Here is a tiny trained network, its code and every weight. The questions are about switching its units off for an input and a class, where a switched-off unit gives its printed mean instead of its output.

import numpy as np


def w(rows, s, z=0):
    codes = np.array(rows[::2]) - 128.0
    scale = np.full(codes.shape[1], s)
    scale[-1] = z or s
    return codes * scale


def f(y):
    return y / 2 * (1 + np.tanh(0.7978845608 * (y + 0.044715 * y**3)))


def log_softmax(a):
    a = a - a.max(-1, keepdims=True)
    return a - np.log(np.exp(a).sum(-1, keepdims=True))


def net(x, mask):
    res = np.array(x, float).reshape(1, 5) / 4 @ E
    y = f(res @ A[0][:, :-1].T + A[0][:, -1])
    res = res + np.where(mask, y, B[0][:, -1]) @ B[0][:, :-1]
    return log_softmax(res[-1] @ U[:, :-1].T + U[:, -1])


A, B = {}, {}
E = w([
[209,138,210,68],'x0',
[143,153,35,60],'x1',
[3,108,64,73],'x2',
[195,80,67,141],'x3',
[81,11,181,214],'x4',
],0.0067)
A[0] = w([
[113,180,87,39,208],'n1',
[187,127,20,76,227],'n2',
[246,167,141,154,254],'n3',
[93,47,138,213,234],'n4',
[105,196,161,101,186],'n5',
[96,37,179,117,207],'n6',
[97,63,97,180,211],'n7',
[131,148,154,99,76],'n8',
[112,223,99,81,174],'n9',
[120,80,76,116,216],'n10',
[69,117,97,152,91],'n11',
[71,111,95,165,94],'n12',
[67,93,78,158,127],'n13',
[175,133,145,118,177],'n14',
[169,141,165,124,211],'n15',
[132,110,169,183,125],'n16',
[37,164,110,106,99],'n17',
[71,53,89,143,133],'n18',
[158,112,122,102,193],'n19',
[98,146,205,150,166],'n20',
[149,126,239,110,238],'n21',
[149,143,92,104,204],'n22',
[109,57,77,115,234],'n23',
[82,198,199,87,199],'n24',
[223,184,154,150,182],'n25',
[147,186,44,108,236],'n26',
[123,83,109,74,113],'n27',
[59,104,94,158,115],'n28',
],0.011,0.0043)
B[0] = w([
[64,198,153,114,222],'n1',
[54,97,137,114,235],'n2',
[102,55,126,203,236],'n3',
[92,51,178,98,254],'n4',
[121,209,99,173,169],'n5',
[36,120,231,96,217],'n6',
[120,55,141,66,209],'n7',
[150,144,113,135,127],'n8',
[83,208,158,145,205],'n9',
[61,81,108,39,181],'n10',
[203,99,54,108,160],'n11',
[210,72,69,93,164],'n12',
[210,102,59,50,183],'n13',
[114,70,110,194,161],'n14',
[120,117,135,193,175],'n15',
[95,144,162,140,178],'n16',
[249,170,2,124,183],'n17',
[192,56,102,70,193],'n18',
[96,67,127,129,155],'n19',
[112,155,155,157,184],'n20',
[110,175,138,188,221],'n21',
[37,129,169,145,172],'n22',
[88,95,120,31,198],'n23',
[132,227,112,154,190],'n24',
[124,50,120,203,206],'n25',
[27,142,169,105,223],'n26',
[92,132,178,95,143],'n27',
[193,98,85,93,178],'n28',
],0.0069,0.0091)
U = w([
[87,107,132,66,110],'0',
[255,152,159,109,3],'1',
[156,95,141,96,91],'2',
[138,224,83,128,132],'3',
[48,139,228,147,174],'4',
[80,159,96,105,93],'5',
[179,117,93,249,108],'6',
[178,61,71,42,146],'7',
],0.0089,0.0072)

Each question gives the input, the list of numbers given to net, and the class t.
The units are the neurons (one row each of A and B). Each row of codes is followed by its name. A weight is (code - 128) times the scale printed after its matrix; where a second scale follows, it is the last column's (A, B and U).
mask holds one flag per neuron, in row order. A switched-off neuron (its flag False) gives its mean, the last column of its row in B, instead of its output. The means were averaged over made-up inputs and are rounded, as every weight is.
A unit's drop is (log p(t) with every unit on - log p(t) with that unit switched off) / (log p(t) with every unit on - log p(t) with every unit switched off).
The circuit of an input: a set's keep is (log p(t) with only the set's units on - log p(t) with every unit switched off) / (log p(t) with every unit on - log p(t) with every unit switched off). Starting from the 12 units with the biggest drops (on a tie, the unit counted first), units are removed one at a time, each time the one whose removal leaves the highest keep (on an exact tie, the one counted first), for as long as the keep stays at least 0.8.
units of the circuit, in order: the units of the circuit, biggest drop first
unit that matters most: the unit with the biggest drop
k most important neurons: the k neurons with the biggest drops, biggest first
drop of u: that unit's drop, to one decimal
input [4,-2,4,6,-3], class 4: units of the circuit, in order	(n17; n13)
input [-8,-7,7,0,-8], class 7: units of the circuit, in order	(n13; n17)
input [3,4,1,-7,-7], class 3: units of the circuit, in order	(n24; n5)
input [-2,1,-5,1,0], class 6: 2 most important neurons	(n6; n1)
input [1,7,5,-3,-5], class 3: units of the circuit, in order	(n17; n9)
input [-8,4,-5,3,-4], class 4: units of the circuit, in order	(n26; n17)
input [8,6,5,-4,-5], class 3: units of the circuit, in order	(n24; n5)
input [0,1,5,5,-6], class 4: units of the circuit, in order	(n26; n1)
input [-3,-4,-6,7,1], class 6: units of the circuit, in order	(n26; n3)
input [-1,4,-4,-5,-7], class 4: unit that matters most	n26
input [-2,7,-5,-4,7], class 2: 2 most important neurons	(n26; n1)
input [3,3,-6,3,-5], class 4: 4 most important neurons	(n26; n2; n17; n22)
input [4,-8,5,0,-5], class 3: drop of n13	-0.1
input [-4,-1,3,-6,-8], class 3: drop of n17	0.1
input [0,-2,-8,4,1], class 6: drop of n25	0.0
input [-2,4,6,-8,-1], class 3: most important neuron	(n17)
